Here is a tiny trained network, its code and every weight. The questions are about switching its units off for an input and a class, where a switched-off unit gives its printed mean instead of its output.

import numpy as np


def w(rows, s, z=0):
    codes = np.array(rows[::2]) - 128.0
    scale = np.full(codes.shape[1], s)
    scale[-1] = z or s
    return codes * scale


def norm(h):
    return h / np.sqrt((h * h).mean(-1, keepdims=True) + 1e-5)


def f(y):
    return y / 2 * (1 + np.tanh(0.7978845608 * (y + 0.044715 * y**3)))


def log_softmax(a):
    a = a - a.max(-1, keepdims=True)
    return a - np.log(np.exp(a).sum(-1, keepdims=True))


def net(x, mask):
    res = np.array(x, float).reshape(1, 5) / 4 @ E
    u = 0
    for l in range(2):
        y = f(norm(res) @ A[l][:, :-1].T + A[l][:, -1])
        res = res + np.where(mask[u : u + 4], y, B[l][:, -1]) @ B[l][:, :-1]
        u += 4
    return log_softmax(norm(res)[-1] @ U[:, :-1].T + U[:, -1])


A, B = {}, {}
E = w([
[123,173,199,112,108,108],'x0',
[213,105,92,113,65,156],'x1',
[111,64,157,136,106,142],'x2',
[114,154,113,254,95,131],'x3',
[114,130,136,125,125,132],'x4',
],0.0079)
A[0] = w([
[194,205,254,148,142,88,8],'0.n0',
[53,175,156,165,200,15,187],'0.n1',
[211,154,90,109,19,176,121],'0.n2',
[111,229,53,80,155,127,180],'0.n3',
],0.0063,0.0019)
B[0] = w([
[164,121,158,201,14,177,176],'0.n0',
[174,42,150,120,166,103,254],'0.n1',
[126,62,162,173,247,105,243],'0.n2',
[109,78,96,120,122,202,197],'0.n3',
],0.011,0.0037)
A[1] = w([
[142,119,119,140,182,67,96],'1.n0',
[50,74,2,147,171,181,128],'1.n1',
[104,138,88,253,61,31,157],'1.n2',
[134,146,100,105,67,135,4],'1.n3',
],0.0069,0.0037)
B[1] = w([
[114,148,126,178,157,100,156],'1.n0',
[224,151,217,129,41,190,254],'1.n1',
[141,88,43,2,107,159,249],'1.n2',
[237,126,97,191,113,103,94],'1.n3',
],0.0094,0.0043)
U = w([
[150,88,127,173,219,90,165],'0',
[154,117,153,133,121,160,181],'1',
[170,154,178,140,62,158,100],'2',
[130,112,135,128,123,161,167],'3',
[128,125,61,75,119,107,178],'4',
[111,185,110,167,138,126,19],'5',
[69,252,75,187,140,91,2],'6',
],0.012,0.0048)

Each question gives the input, the list of numbers given to net, and the class t.
The units are the neurons (one row each of A and B). Each row of codes is followed by its name. A weight is (code - 128) times the scale printed after its matrix; where a second scale follows, it is the last column's (A, B and U).
mask holds one flag per neuron, layer by layer. A switched-off neuron (its flag False) gives its mean, the last column of its row in B, instead of its output. The means were averaged over made-up inputs and are rounded, as every weight is.
A unit's drop is (log p(t) with every unit on - log p(t) with that unit switched off) / (log p(t) with every unit on - log p(t) with every unit switched off).
The circuit of an input: a set's keep is (log p(t) with only the set's units on - log p(t) with every unit switched off) / (log p(t) with every unit on - log p(t) with every unit switched off). Starting from all 8 units, units are removed one at a time, each time the one whose removal leaves the highest keep (on an exact tie, the one counted first), for as long as the keep stays at least 0.8.
circuit, biggest first: the units of the circuit, biggest drop first
top k neurons: the k neurons with the biggest drops, biggest first
top k neurons in layer l: the k neurons of layer l with the biggest drops, biggest first
drop when u is switched off: that unit's drop, to one decimal
input [5,-1,2,-3,2], class 2: circuit, biggest first : 0.n0, 0.n2
input [-5,1,4,6,0], class 4: circuit, biggest first : 1.n2, 0.n1
input [-8,4,-4,-5,4], class 2: top 4 neurons : 1.n1, 0.n1, 1.n2, 0.n3
input [1,-7,7,8,-2], class 4: circuit, biggest first : 1.n2, 0.n2
input [-7,7,-6,-1,6], class 0: circuit, biggest first : 0.n2
input [-8,-4,-2,7,-4], class 2: top 2 neurons : 1.n1, 0.n2
input [-4,7,-2,-7,-3], class 0: top 3 neurons : 0.n2, 1.n2, 0.n0
input [0,4,-7,8,-7], class 4: top 2 neurons : 1.n2, 0.n1
input [6,7,0,5,-7], class 0: top 2 neurons : 0.n2, 1.n1
input [-4,-2,1,6,-1], class 4: top 3 neurons : 1.n2, 0.n2, 0.n3
input [2,4,-4,6,1], class 4: top 3 neurons : 1.n2, 0.n1, 1.n1
input [-3,4,2,7,1], class 4: top 3 neurons : 1.n2, 0.n3, 0.n1
input [3,7,-6,-6,-4], class 0: circuit, biggest first : 0.n2, 1.n1
input [7,8,3,-8,-6], class 0: top 3 neurons : 0.n2, 1.n1, 1.n2
input [2,-7,-1,8,-3], class 4: top 2 neurons : 1.n2, 0.n2
input [-2,8,-7,-5,-7], class 0: top 2 neurons : 0.n2, 1.n2
input [-6,7,1,2,4], class 0: top 2 neurons : 0.n2, 0.n3
input [-8,-2,-4,0,1], class 2: circuit, biggest first : 1.n1
input [-4,-1,4,7,-4], class 4: top 2 neurons in layer 0 : 0.n3, 0.n2
input [-6,-1,-1,-6,-3], class 2: top 2 neurons in layer 0 : 0.n1, 0.n2
input [-1,8,-6,2,7], class 0: drop when 0.n2 is switched off : 1.1
input [-3,-3,3,5,-2], class 4: drop when 1.n3 is switched off : 0.0
input [-1,8,-2,5,-1], class 0: drop when 0.n2 is switched off : 1.2
